Here is a tiny trained network, its code and every weight. The questions are about switching its units off for an input and a class, where a switched-off unit gives its printed mean instead of its output.

import numpy as np


def w(rows, s, z=0):
    codes = np.array(rows[::2]) - 128.0
    scale = np.full(codes.shape[1], s)
    scale[-1] = z or s
    return codes * scale


def norm(h):
    return h / np.sqrt((h * h).mean(-1, keepdims=True) + 1e-5)


def f(y):
    return y / 2 * (1 + np.tanh(0.7978845608 * (y + 0.044715 * y**3)))


def log_softmax(a):
    a = a - a.max(-1, keepdims=True)
    return a - np.log(np.exp(a).sum(-1, keepdims=True))


def net(x, mask):
    res = np.array(x, float).reshape(1, 7) / 4 @ E
    u = 0
    for l in range(2):
        y = f(norm(res) @ A[l][:, :-1].T + A[l][:, -1])
        res = res + np.where(mask[u : u + 6], y, B[l][:, -1]) @ B[l][:, :-1]
        u += 6
    return log_softmax(norm(res)[-1] @ U[:, :-1].T + U[:, -1])


A, B = {}, {}
E = w([
[179,94,243,156,130],'x0',
[135,166,118,200,237],'x1',
[96,178,179,16,62],'x2',
[220,255,123,67,106],'x3',
[184,105,125,146,42],'x4',
[235,161,85,178,83],'x5',
[144,136,13,148,206],'x6',
],0.0056)
A[0] = w([
[16,117,169,35,62,219],'L0N0',
[81,128,245,206,52,2],'L0N1',
[120,189,134,65,10,209],'L0N2',
[150,55,96,140,164,253],'L0N3',
[146,145,143,227,164,31],'L0N4',
[116,100,144,63,2,251],'L0N5',
],0.0065,0.0017)
B[0] = w([
[214,172,235,240,34,253],'L0N0',
[140,2,59,90,193,175],'L0N1',
[105,111,138,221,97,224],'L0N2',
[157,97,58,142,58,175],'L0N3',
[151,166,45,203,120,145],'L0N4',
[153,129,223,252,143,236],'L0N5',
],0.006,0.0048)
A[1] = w([
[179,33,83,105,186,228],'L1N0',
[115,54,3,172,51,249],'L1N1',
[198,135,102,246,85,249],'L1N2',
[127,137,151,110,175,11],'L1N3',
[165,164,149,133,123,5],'L1N4',
[148,165,147,10,92,222],'L1N5',
],0.0078,0.0018)
B[1] = w([
[131,30,196,99,100,164],'L1N0',
[178,66,123,120,102,209],'L1N1',
[254,104,154,117,86,254],'L1N2',
[54,148,111,162,184,118],'L1N3',
[84,121,149,103,153,130],'L1N4',
[100,93,160,157,145,131],'L1N5',
],0.0071,0.0075)
U = w([
[203,47,255,186,125,251],'0',
[97,198,166,132,210,5],'1',
[217,166,46,89,172,67],'2',
],0.0074,0.0018)

Each question gives the input, the list of numbers given to net, and the class t.
The units are the neurons (one row each of A and B). Each row of codes is followed by its name. A weight is (code - 128) times the scale printed after its matrix; where a second scale follows, it is the last column's (A, B and U).
mask holds one flag per neuron, layer by layer. A switched-off neuron (its flag False) gives its mean, the last column of its row in B, instead of its output. The means were averaged over made-up inputs and are rounded, as every weight is.
A unit's drop is (log p(t) with every unit on - log p(t) with that unit switched off) / (log p(t) with every unit on - log p(t) with every unit switched off).
The circuit of an input: a set's keep is (log p(t) with only the set's units on - log p(t) with every unit switched off) / (log p(t) with every unit on - log p(t) with every unit switched off). Starting from all 12 units, units are removed one at a time, each time the one whose removal leaves the highest keep (on an exact tie, the one counted first), for as long as the keep stays at least 0.8.
units of the circuit, in order: the units of the circuit, biggest drop first
k most important neurons: the k neurons with the biggest drops, biggest first
k most important neurons of layer l: the k neurons of layer l with the biggest drops, biggest first
drop when u is switched off: that unit's drop, to one decimal
input [3,1,6,-2,-2,-8,3], class 1: units of the circuit, in order -> (L1N2)
input [8,2,0,3,-4,4,7], class 2: 2 most important neurons -> (L0N5, L0N0)
input [-7,7,5,-5,4,-4,3], class 1: 2 most important neurons -> (L1N2, L0N1)
input [-3,4,-3,5,-4,-7,-6], class 1: units of the circuit, in order -> (L1N2, L0N5)
input [-6,1,8,7,2,-8,8], class 1: units of the circuit, in order -> (L1N2, L1N5, L1N1)
input [5,2,1,-1,-6,-5,8], class 1: 2 most important neurons of layer 1 -> (L1N2, L1N1)
input [0,4,8,7,1,-7,4], class 1: 3 most important neurons of layer 1 -> (L1N2, L1N1, L1N0)
input [4,6,-3,0,-6,-6,-1], class 1: drop when L0N5 is switched off -> 0.1
input [5,4,7,6,-8,0,8], class 1: drop when L1N2 is switched off -> 0.3
input [7,4,5,-3,-3,-7,8], class 1: drop when L1N2 is switched off -> 0.3
input [4,3,7,-1,-6,-5,4], class 1: drop when L1N1 is switched off -> 0.1
